Here is a tiny trained network, its code and every weight. The questions are about switching its units off for an input and a target symbol, where a switched-off unit gives its printed mean instead of its output.

import numpy as np


def w(rows, s, z=0):
    codes = np.array(rows[::2]) - 128.0
    scale = np.full(codes.shape[1], s)
    scale[-1] = z or s
    return codes * scale


def f(y):
    return y / 2 * (1 + np.tanh(0.7978845608 * (y + 0.044715 * y**3)))


def softmax(a):
    e = np.exp(a - a.max(-1, keepdims=True))
    return e / e.sum(-1, keepdims=True)


def log_softmax(a):
    a = a - a.max(-1, keepdims=True)
    return a - np.log(np.exp(a).sum(-1, keepdims=True))


def net(x, mask):
    ids = ['αβγεζηλξπω'.index(c) for c in x.split()]
    T = len(ids)
    res = E[ids] + P[:T]
    u = 0
    for l in range(3):
        r = res
        for j in range(3):
            rows = slice(2 * j, 2 * j + 2)
            q, k, v = (r @ M[l][rows].T for M in (Q, K, V))
            z = softmax(np.where(np.tri(T) > 0, q @ k.T / 2**0.5, -1e9)) @ v
            o = O[l][rows]
            res = res + np.where(mask[u + j], z, o[:, -1]) @ o[:, :-1]
        u += 3
        y = f(res @ A[l][:, :-1].T + A[l][:, -1])
        res = res + np.where(mask[u : u + 4], y, B[l][:, -1]) @ B[l][:, :-1]
        u += 4
    return log_softmax(res[-1] @ U[:, :-1].T + U[:, -1])


Q, K, V, O, A, B = {}, {}, {}, {}, {}, {}
E = w([
[99,238,112],'α',
[138,119,45],'β',
[102,89,34],'γ',
[37,56,21],'ε',
[136,47,188],'ζ',
[127,69,169],'η',
[184,182,179],'λ',
[102,221,110],'ξ',
[85,118,252],'π',
[238,162,59],'ω',
],0.016)
P = w([
[168,125,232],'0',
[98,155,207],'1',
[109,168,182],'2',
[117,198,164],'3',
[128,181,124],'4',
[103,206,154],'5',
[107,220,167],'6',
[111,254,148],'7',
],0.0034)
Q[0] = w([
[154,176,133],'L0H0',
[162,252,135],'L0H0',
[188,113,184],'L0H1',
[132,95,133],'L0H1',
[185,190,144],'L0H2',
[95,177,91],'L0H2',
],0.019)
K[0] = w([
[118,166,190],'L0H0',
[99,168,248],'L0H0',
[217,110,82],'L0H1',
[126,110,127],'L0H1',
[197,143,63],'L0H2',
[80,114,66],'L0H2',
],0.015)
V[0] = w([
[39,90,160],'L0H0',
[18,104,210],'L0H0',
[140,150,96],'L0H1',
[88,60,217],'L0H1',
[97,1,78],'L0H2',
[207,35,29],'L0H2',
],0.0078)
O[0] = w([
[201,59,57,146],'L0H0',
[206,7,68,213],'L0H0',
[54,155,149,129],'L0H1',
[232,124,134,115],'L0H1',
[27,149,74,3],'L0H2',
[2,27,180,34],'L0H2',
],0.0056,0.0052)
A[0] = w([
[143,228,149,55],'L0N0',
[172,106,78,90],'L0N1',
[84,114,180,69],'L0N2',
[111,136,3,253],'L0N3',
],0.012,0.0055)
B[0] = w([
[182,36,72,253],'L0N0',
[78,203,185,181],'L0N1',
[119,132,179,132],'L0N2',
[137,255,166,232],'L0N3',
],0.0091,0.0071)
Q[1] = w([
[142,137,4],'L1H0',
[105,76,142],'L1H0',
[172,95,167],'L1H1',
[183,106,139],'L1H1',
[115,55,113],'L1H2',
[107,153,120],'L1H2',
],0.014)
K[1] = w([
[226,91,11],'L1H0',
[168,171,254],'L1H0',
[60,183,152],'L1H1',
[123,177,148],'L1H1',
[167,55,121],'L1H2',
[134,162,163],'L1H2',
],0.0098)
V[1] = w([
[104,32,87],'L1H0',
[117,254,101],'L1H0',
[124,68,96],'L1H1',
[19,178,209],'L1H1',
[115,136,125],'L1H2',
[83,185,58],'L1H2',
],0.0048)
O[1] = w([
[68,104,117,13],'L1H0',
[181,246,158,175],'L1H0',
[72,77,85,44],'L1H1',
[118,146,254,3],'L1H1',
[96,160,147,120],'L1H2',
[64,134,160,136],'L1H2',
],0.0039,0.0036)
A[1] = w([
[99,133,83,28],'L1N0',
[153,254,158,56],'L1N1',
[78,180,171,167],'L1N2',
[116,34,110,5],'L1N3',
],0.0079,0.0029)
B[1] = w([
[95,117,189,122],'L1N0',
[85,1,76,254],'L1N1',
[134,135,66,175],'L1N2',
[57,28,108,126],'L1N3',
],0.0083,0.0097)
Q[2] = w([
[247,97,178],'L2H0',
[76,150,231],'L2H0',
[150,137,120],'L2H1',
[77,121,167],'L2H1',
[188,230,31],'L2H2',
[56,94,149],'L2H2',
],0.012)
K[2] = w([
[1,233,138],'L2H0',
[155,82,5],'L2H0',
[150,133,123],'L2H1',
[61,144,115],'L2H1',
[75,189,237],'L2H2',
[200,146,74],'L2H2',
],0.0096)
V[2] = w([
[170,175,165],'L2H0',
[124,126,237],'L2H0',
[76,226,255],'L2H1',
[68,114,187],'L2H1',
[63,131,55],'L2H2',
[157,23,60],'L2H2',
],0.0067)
O[2] = w([
[105,106,25,129],'L2H0',
[78,49,79,75],'L2H0',
[183,133,57,5],'L2H1',
[156,213,48,46],'L2H1',
[149,248,158,97],'L2H2',
[147,145,2,194],'L2H2',
],0.0051,0.011)
A[2] = w([
[81,235,160,3],'L2N0',
[53,126,136,55],'L2N1',
[247,102,255,70],'L2N2',
[94,166,43,254],'L2N3',
],0.0088,0.008)
B[2] = w([
[125,30,3,132],'L2N0',
[205,149,32,134],'L2N1',
[35,156,28,248],'L2N2',
[174,191,218,191],'L2N3',
],0.0071,0.015)
U = w([
[218,124,152,128],'α',
[203,123,162,135],'β',
[70,163,41,26],'γ',
[77,76,105,112],'ε',
[45,49,124,177],'ζ',
[105,151,114,135],'η',
[107,123,152,189],'λ',
[116,74,170,125],'ξ',
[153,113,247,253],'π',
[138,84,2,53],'ω',
],0.009,0.0063)

Each question gives the input, a string of symbols that net reads in full, and the target symbol t.
The units are the heads (2 rows each of Q, K, V and O) and the neurons (one row each of A and B). Each row of codes is followed by its name. A weight is (code - 128) times the scale printed after its matrix; where a second scale follows, it is the last column's (O, A, B and U).
mask holds one flag per unit, layer by layer, with each layer's heads first. A switched-off unit (its flag False) gives its mean, the last column of its rows in O or B, instead of its output. The means were averaged over made-up inputs and are rounded, as every weight is.
A unit's drop is (log p(t) with every unit on - log p(t) with that unit switched off) / (log p(t) with every unit on - log p(t) with every unit switched off).
The circuit of an input: a set's keep is (log p(t) with only the set's units on - log p(t) with every unit switched off) / (log p(t) with every unit on - log p(t) with every unit switched off). Starting from the 12 units with the biggest drops (on a tie, the unit counted first), units are removed one at a time, each time the one whose removal leaves the highest keep (on an exact tie, the one counted first), for as long as the keep stays at least 0.8.
circuit, biggest first: the units of the circuit, biggest drop first
top k neurons in layer l: the k neurons of layer l with the biggest drops, biggest first
heads that matter: for each layer, one digit per head in row order, 1 if its drop is at least 0.15 and else 0, layers parted by /
drop when u is switched off: that unit's drop, to one decimal
input π α α, target ω: circuit, biggest first -> (L0H0)
input λ λ ε λ ξ η η, target γ: heads that matter -> 001 / 000 / 101
input λ ω λ α, target π: circuit, biggest first -> (L2N2 L2H2)
input α ω ω λ ω λ λ, target π: heads that matter -> 011 / 000 / 000
input λ ω α, target π: heads that matter -> 000 / 000 / 000
input λ α λ λ λ π λ λ, target ζ: heads that matter -> 100 / 000 / 011
input ξ ε γ, target γ: circuit, biggest first -> (L0H2 L0N3)
input α λ λ α, target α: top 2 neurons in layer 2 -> (L2N2 L2N3)
input α ε α λ λ, target γ: top 2 neurons in layer 1 -> (L1N1 L1N2)
input λ λ ξ λ λ, target ω: top 2 neurons in layer 2 -> (L2N3 L2N2)
input ε λ λ λ ζ, target γ: top 2 neurons in layer 1 -> (L1N1 L1N2)
input π ξ α, target ω: top 3 neurons in layer 0 -> (L0N0 L0N3 L0N1)
input η λ λ ω, target π: top 2 neurons in layer 0 -> (L0N0 L0N3)
input λ β ε, target γ: top 2 neurons in layer 2 -> (L2N1 L2N0)
input λ ζ η λ α, target α: top 2 neurons in layer 0 -> (L0N0 L0N3)
input ω λ λ λ λ, target π: top 3 neurons in layer 2 -> (L2N2 L2N0 L2N1)
input λ λ λ λ λ π λ, target ζ: top 2 neurons in layer 2 -> (L2N3 L2N2)
input ξ λ ω, target π: top neuron in layer 2 -> (L2N2)
input π ζ λ λ, target ω: drop when L0H0 is switched off -> -0.1
input α λ ε, target γ: drop when L0N3 is switched off -> 0.6
input λ λ λ ε ζ, target γ: drop when L1N1 is switched off -> 0.3
